In the rows, 128 means zero.
Each row is followed by its class. Each block has new classes.
[141 145  86 139 139 156 136 127 111 125 137 118 126 130 116 141 134 128
 169 155 177 136 117 112 119 126 106 145 147 120 150 128 109 141 139 118
 165 135  77 164  90 159 133 118  96 122 124  69 135 140 110 134 103 109
 183 139 118 133 138 110 148 114 159 125 144 118 132 123 107]  G
[ 91 124 118 120 131 126 107 139 154 121 108  75  98  87 168 119 140 130
 127 120  96 141 115 108 147 144 143 134 156 151 125 130 110 123 107 117
  88 144 125 138  76 130 116 102 132  57 123  68 140 156 136 114  89 131
 128  78  66 135 128 152  66  97 126 105 130 170 142 135 126]  M
[138 132 121 131 125 132 123 125 115 139 137 117 128 122 141 110 134 140
 143 140 158 158 126 133 125 135 107 165 124 102 126 100 120 139 138 127
 139 127 125 155  82 168 125 129 117 108 119 115 123 140 104 155 110  84
 132 147 110 108 133 140 160 120 148 113 140 133 105 125 123]  G
[104 111 128 112 127 138 135 141  99 126 125 103 127 131 144 135 130 130
 135 128 164 130 132 113 128 116 140 130 154 135 116 115 126 126 121 102
 121 125  94 161  87 113 122 111 138 110 128  82 125 168 116 111 106  92
 133  83 100 155 139 138  96 113 138 125 129 137 111 108 126]  Y
[138 172 111 149 123 136 106 144 146 141 137 127 129 119 131 127 161 114
 160 132 106 139 117 126 143 132 126 173 110 122 120 129 120 111 159 136
 135 116 102 127  47 134 128 108 126  83 135  56 108 107 150 153 127 114
 121 114 151 103 135 138 118 113 145 112 120 130  98 119 107]  G
[138 145 107 140 116 130 111 114 116 133 128 103 104  87 179 100 143 124
 155 132 150 140 127 116 151 159 124 160 128 115  88  76  99 108 127 132
 114 108  37 131  91 134 125 131 145  56 147  90 123 168 111 167  93  99
 121 163 142  93 117 147 114 113 128 124 157 119 135  86 135]  G
[120 145 107 141 135 151 109 131 133 130 114  90 106 101 151 111 154 131
 150 130 105 142 111 111 145 134 120 136 150 141 144 153 121 127 135 121
 120 139 123 149  47 150 105 112 115  73 120  59 123 146 168 135 109 118
 141  99  89 134 133 134 107  96 159  94 120 166 131 131 110]  M
[106 122 131 116 125 145 124 135 125 129 128 117 118 112 155 116 141 129
 136 126 120 126 121 119 139 124 138 129 127 141 117 122 120 122 142 117
 106 126 110 146  63 126 106 120 144  96 127  84 108 172 157 126 123 108
 139  87 110 118 121 147 107 103 161 107 128 157 114 119 115]  Y
[116 120 113 128 125 145 120 123 137 125 114  99 101  94 160 103 147 138
 131 122 103 120 117 115 150 142 142 143 174 147 131 140 122 118 126 122
 109 131  97 142  83 133 115 124 142  79 131 100 119 162 172 117  98 127
 142 107  99 129 129 141 104 110 144  91 129 164 147 124 126]  M
[136 114  94 124 121 135 110 113 142 122 123  96 111  84 145 110 141 143
 131 127  86 128 104 122 153 133 125 150 133 146 141 127 128 115 159 128
 122 143  82 137  67 143 115 121 134  79 143 117 125 126 179 138 106 157
 140 140 104 108 126 136 115 110 138  85 126 157 146 127 120]  M
[128 146 116 121 130 145 121 149 123 136 125  99 128  95 139 147 154 129
 137 133  92 135 113 113 153 133 129 126 125 129 118 129 113 118 151 115
 134 131  91 144  48 127 118 103 137  83 126  57 129 154 139 113 111 115
 132  98 124 120 142 145 114  88 148 111 130 133 109 114 120]  G
[135 162  99 138 121 149 110 132 140 136 119 125 123  78 151 105 166 128
 154 137  76 119 116 118 155 132 119 143  96 125 134 133 121 114 149 135
 128 121 108 126  34 151  98 126 144  58 119  58 107 146 178 144 116 110
 139 101 121  86 130 153 124  95 166 111 132 163 113 134 100]  M
[124 147 105 153 137 147 111 138 116 129 129 109 123 109 146 117 152 125
 147 143 140 148 122 135 137 135 113 141 134 129 131 125 119 130 128 119
 139 129 119 155  62 148 129 119 113  90 115  56 125 163 126 139 103  87
 145 107 101 119 145 134 138  99 164 125 141 148 118 118 123]  Y
[120 133 116 139 136 135 125 136  99 123 123  97 107 117 140 132 141 125
 140 137 151 123 127 113 137 137 119 123 144 124 113 126 110 129 125 115
 136 142  85 151 110 132 139 113 126 103 125  73 148 162 107 120 101  92
 139 121 106 138 141 120 112 109 139 135 144 125 134 107 130]  G
[104 139 106 111 114 127 110 144 134 133 114  94 109  66 184 120 139 124
 155 121 102 138 116 106 161 147 137 147 117 135 116  96 106 116 125 131
 103 126  72 130  44 135 106 123 162  20 134  56 118 161 137 142  91 129
 121  90 114  92 128 172  80  75 128 111 143 151 118 120 116]  G
[165 139  60 157 121 126 117 113 137 125 131 111 123 118 128 111 152 133
 148 164 136 158 101 159 135 145  92 165 158 106 158 123 119 137 156 109
 191 116 128 155  46 173 136 109  84 102 113 101 116  90 122 168  99 126
 147 173  97 126 139 133 178  91 141  87 123 134 149 124 126]  G
[124 127 141 128 135 145 120 137  80 136 141  84 135 111 163 127 152 126
 134 128 174 148 127 113 137 119 126 141 146 126 101 119 118 127 121 112
 106 110  88 164  58 124 114 101 134  84 127  58 121 186 129 120  94  70
 144 100 101 136 139 147 103 120 130 111 142 120 106  93 117]  Y
[142 127 100 125 123 103 122 138 124 123 124  90 117 111 171 115 149 125
 134 137 110 144 109 117 159 158 141 129 174 125  90  87 102 100 153  80
 157 105  72 146  49 110 126  85 121  72 154  66 109 132 109 155 116 120
 115 122 132 133 133 175 105  62 122  93 133 117 119  77 135]  G
[122 156 108 133 131 124 119 136 134 128 127 115 142  99 148 119 144 133
 156 131 137 137 127 112 133 133 123 125 114 124 132 131 115 133 125 125
 124 125 137 127  68 121 122 115 135  71 105  85 108 127 127 135 111 112
 135 101 105 129 125 159  97 107 121 137 120 138 133 134 123]  G
[106 145 132 155 130 121 108 128 103 123 131 121 124 144 149 108 163 136
 140 116 158 138 134 105 129 111 141 119 147 128 104 136 138 117 130 108
  99 110 112 137  70 100 107  92 140 101 128  82  95 144 162 150 121  88
 140  79 108 154 120 142  77 117 153 111 109 157 122  99 128]  Y
[130 159 111 139 117 124 109 134 116 135 126 107 126 132 142 123 164 129
 142 141 123 172 121 117 139 136 125 145 147 110 107 115 122 119 159 115
 152 115 104 141  42 137 113  98 125  89 141  73 112 113 124 151 117 100
 116 126 126 117 131 146 128 108 147  96 115 124  94 108 110]  G
[133 164 100 119 122 138 128 142 116 129 135 113 150 111 120 152 153 134
 146 142 127 142 120 107 139 129 116 126 117 114 125 123 120 127 144 105
 166 122  87 142  42 133 125  98 141  91 124  66 115 128 125 128 119 111
 135 105 130 115 143 151 124  92 134 115 125 123 104 122 109]  G
[120 130 134 144 132 148 108 130 131 132 140  82  89  98 152 120 156 124
 123 132  89 143 115 131 154 151 133 145 151 139 116 143 114 117 126 131
 109 138 108 145  76 138 117 110 118  94 144  81 148 165 148 121  96 112
 130 116 115 115 136 116 115 117 138  96 143 162 133 117 129]  M
[143 188  75 119 124 139 111 158 123 138 132 101 152 103 122 156 166 132
 168 147 117 147 114 111 153 125 115 130 114 103 127 127 113 122 175 107
 174 125  88 148   4 138 121  84 120  59 110  22 114 114 116 140 100  99
 125 100 131 120 148 157 117  76 137 110 121 116  98 125  99]  G
[137 106 101 130 126 142 127 113 138 130 117 112 109  77 169  79 151 136
 136 139  90 118 108 129 157 132 118 148 127 129 147 126 128 120 149 108
 131 125 116 150  60 151 116 130 137  88 124 104 116 184 174 133 109 104
 157 124  92 105 122 149 147  76 176  82 133 173 149 120 123]  M
[127 161  86 137 126 130 108 140 143 128 122 115 118 103 151 114 154 119
 149 134 107 133 114 120 150 140 123 123 128 126 124 125 118 114 154 116
 148 116 114 127  57 136 115 109 148  69 121  63 119 124 138 151 126 132
 129 107 121 119 138 146 109  80 146  98 125 143 130 121 121]  G
[152 147 117 135 114 126 120 137 128 143 141  95 142 113 135 133 158 132
 142 134 112 147  96 133 136 126 126 136 143 125 131 143 122 119 152 115
 132 130 115 141  46 127 122  94 118  97 139  78 111 111 142 144 114 129
 124 129 117 124 137 150 115 106 131  98 121 132 112 109 118]  G
[134 165 107 113 125 134 108 142 132 135 129  93 132 102 131 142 157 121
 148 130 107 154 113 120 117 127 131 134 137 133 129 155 117 119 143 121
 135 134 108 139  32 125 112  90 113  75 128  47 125 106 147 135 103 126
 128 105 123 122 125 137  94 101 134  96 118 134 115 122 108]  G
[109 142 116 129 127 130 112 136 139 127 119 110 114  92 162 113 143 123
 141 118 104 124 119 107 148 139 134 134 126 134 118 125 125 118 133 139
 110 124 113 131  77 128 103 123 148  52 123  88 117 149 165 138 109 128
 132  88 105 124 126 152  91 106 140 110 117 158 133 131 123]  M
[131 103 136 128 130 119 124 138  99 140 130 111 134  91 200  83 135 132
 158 136 180 143 125 110 119 123 113 140 129 118 112 101 111 125 128 118
  96 116 138 152  74 130 111 132 125  80 121  84  94 189 111 155 102  76
 136 130  94 110 133 167 123 105 140 131 152 149 108  97 137]  G
[121 147 121 143 138 135 118 145 132 136 134 112 134 101 165 104 165 130
 152 135 145 141 126 112 137 109 120 120 133 121 116 132 127 121 146 103
 123 103 155 150  43 121 109 101 127  71  96  44 103 167 135 139 108  73
 146  77  85 131 135 157 101  78 156 108 142 153 123 117 125]  Y
[116 106 132 133 126 113 125 127 126 127 129 120 121 115 181  86 131 133
 140 122 157 136 123 130 125 123 131 135 147 138 123 115 126 125 116 123
  89 122 132 157 102 125 115 129 133 106 115 122 105 157 135 157 113 100
 135 115  89 136 123 155 110 118 135 118 133 151 129 108 143]  Y
[111 150 118 143 124 133 102 139 122 128 131  80 100 118 151 131 142 120
 148 122 136 155 115 119 140 141 131 149 157 133 112 125 105 124 130 130
 110 130  68 143  47 132 109 102 124  59 134  55 124 121 134 147 100 104
 119  96 116 124 124 136  93 114 130 104 130 156 109 112 118]  G
[119 140 102 138 134 127 114 133 127 125 125  99 110 121 153 110 154 126
 128 130 125 147 120 122 143 134 135 126 161 135 121 133 113 119 126 114
 126 121 139 144  80 122 120 100 110  89 133  85 124 131 134 135  97 116
 128 107  99 146 128 135 109 105 136 113 126 150 124 113 124]  M
[104 144 111 137 127 153 115 125 115 133 136 114 113 122 123 119 147  95
 144 138 115 128 121 107 144 131 118 156 122 125 129 131 130 121 153 115
 139 133 107 159  38 163 104 109 132  86 118  62 113 152 169 131 114  94
 145  81 104 118 122 136 127 100 185  86 113 161 107 118 102]  G
[125 154 124 139 129 122 117 149 131 132 142  99 116 131 139 138 152 118
 142 141 109 163 116 137 138 150 132 138 158 127 106 103 102 121 145 116
 145 106 108 136  61 145 119  98  96  90 154  49 127 118 104 158 110 112
 102 109 146 109 134 135 120 108 135 111 138 134  89 108 118]  G

Each row is followed by its class.
[122 125 147 160 133 133 130 119 156 143 146 135 106 116 134 151 119 136
 132 146 151 145 122 142 134 162 146 117  63 155  96 110 140 118 175 113
 145 121 124 120 123 129 112 126 122 139 118 135 137 115 112 133 122 149
 124 114 116 125 116 121 133 147 138 132 132 140 131 128 122]  <21>
[122 117 143 105 110 159 132 127 132 153 125 122 157 111 133 158 126 113
 151 147 121 135 137 114 140 149 165 107 134 123 130 115 146 127 143 143
 132 144 123 126 123 164 130 155 148 123 145 119 106 131 108 153 143 156
 142 129 128 104 181 130 124 129 117 125 125 158 141 134 134]  <18>
[117 126 130 121 121 138 122 130 125 134 114 127 143 116 122 121 120 101
 137 118 130 107 126 115 131 123 126 119 130 140 151 117 113 128 124 149
 126 132 127 120 143 151 130 146 155 119 137 143 127 105 132 150 134 133
 137 124 119 122 148 136 119 128 130 143 133 138 122 135 107]  <18>
[125 131 103 128 121 126 141 120 137 131 126 117 144 126 126 118 133 145
 138 132 133 135 152 119 127 135 143 120 133 136 127 133 124 124 144 125
 121 136 124 120 128 159 113 139 147 131 130 129 121 137 131 137 131 120
 141 128 116 107 137 120 131 139 130 125 128 141 128 137 143]  <8>
[138 128 114 137 138 115 153 139 122 106 120 128 120 128 115  96 124 135
 125 128 133 141 120 125 116 160 129 122 132 125 107 154 149 128 140 112
 111 127 119 132 126 118 118  95  90 137 105 128 129 139 145 135 131 119
 131 131 131 138 108 111 146 125 138 116 119 118 137 128 119]  <14>
[118 138 128 136 118 134 132 109 132 133 129 114 142 127 131  97 121 141
 124 123 154 127 120 125 120 126 129 120 117 138 139 135 122 125 137 138
 123 120 117 108 135 154 137 139 161 130 145 131 135 116 134 133 106 112
 146 117 126 111 137 120 125 138 132 138 132 119 116 126 126]  <8>
[136 127 145  99 120 144 114 147 117 160 129 148 134 132 150 158 140 131
 107 160 130 121 124 121 153 131 193 131 112  91 124 105 138 125 174 117
 165 143 128 127 137 176 126 153 118 127 142  98 131 147 124 103 116 142
 128 118 165 108 149 125 134 130 123 128 114 135 159 124 126]  <18>
[147 125 128 155 130 127 135 144 141 110 127 127 106 137 122 117 109 142
 111 136 138 103 141 128 116 141 112 105 123 145 120 127 119 125 148 132
 131 127 123 129 121 123 131 114 101 153  97 125 147 121 140 127 128 137
 107 118 103 167 106 106 129 122 133 145 114 129 141 131 125]  <14>
[142 136 119 120  99 153 135 121 129 140 134 114 170 127 108 137 135 126
 164 139 152 127 142 107 133 146 155  98 132 156 129 129 148 126 168 129
 128 139 120 127 120 157 137 138 133 134 130 130 122 126 135 146 123 129
 135 116 123 119 145 129 124 133 133 130 119 146 133 143 121]  <18>
[124 132 140 121 104 146 124 107 124 159 141 124 150 120 140 128 131 124
 144 137 149 125 130 121 141 138 166 108 116 159 131 105 120 120 171 146
 139 133 120 119 129 169 129 154 157 131 146 123 129 120 122 132 109 131
 135 115 117 119 152 123 121 143 130 140 130 143 129 129 125]  <18>
[132 136 128 162 141 114 134  94 136 113 152 116 119 123 134 111 130 133
 134 131 152 149 119 141 120 144 124 124 118 167 111 135 149 118 164 101
 126 112 116 124 134 118 114 108 125 147 118 134 142 135 131 137 109 116
 129 118 126 128  83 115 127 146 143 129 122 120 103  88 113]  <14>
[124 125 127 126 123 140 125 140 124 140 120 132 132 115 125 128 123 133
 133 140 127 125 128 130 136 139 146 121 121 111 122 109 133 129 132 121
 132 135 134 125 126 148 131 130 120 126 131 126 115 117 134 131 143 137
 129 133 125 129 141 125 128 112 120 121 142 149 151 130 128]  <18>
[119 136 134 129 116 130 138 110 145 123 134 122 131 119 128 134 130 104
 167 110 133 168 131 122 125 137 116 117 134 153 124 125 144 118 129 121
 127 128 120 123 138 135 129 109 139 129 115 149 112 137 132 151 134 130
 131 120 109 129 108 144 112 149 126 123 123 124 122 133 130]  <18>
[138 126 121 135 145 108 124 141 123 129 137 172 114 128 116 121 141 124
 116 165 121 151 119 121 134 182 168 122 120  88  81 135 173 125 140  81
 138 122 134 148 115 117 106 118  82 135 116 109 106 173 135 147 136 133
 125 143 171 122 112 106 171 123 135  96 113 133 153 136 133]  <21>
[133 131 136 130 127 147 132 118 124 134 133 120 120 136 127 108 128 130
 121 122 138 114 122 114 133 127 128 119 115 132 144 118 130 127 130 116
 130 132 122 125 138 139 130 132 150 125 134 124 134 133 130 147 118 113
 132 114 130 126 112 125 132 131 138 139 123 115 129 129 115]  <7>
[122 132 125 156 135 114 126 102 131 113 143 125 112 109 131 102 112 136
 132 127 169 141 102 152 125 137 141 124  95 144 105 125 130 123 156  95
 133 112 129 110 128 130 114 135 146 150 120 135 137 114 118 129 103 117
 139 115 131 126  98 108 142 131 141 125 136 133 120 120 116]  <14>
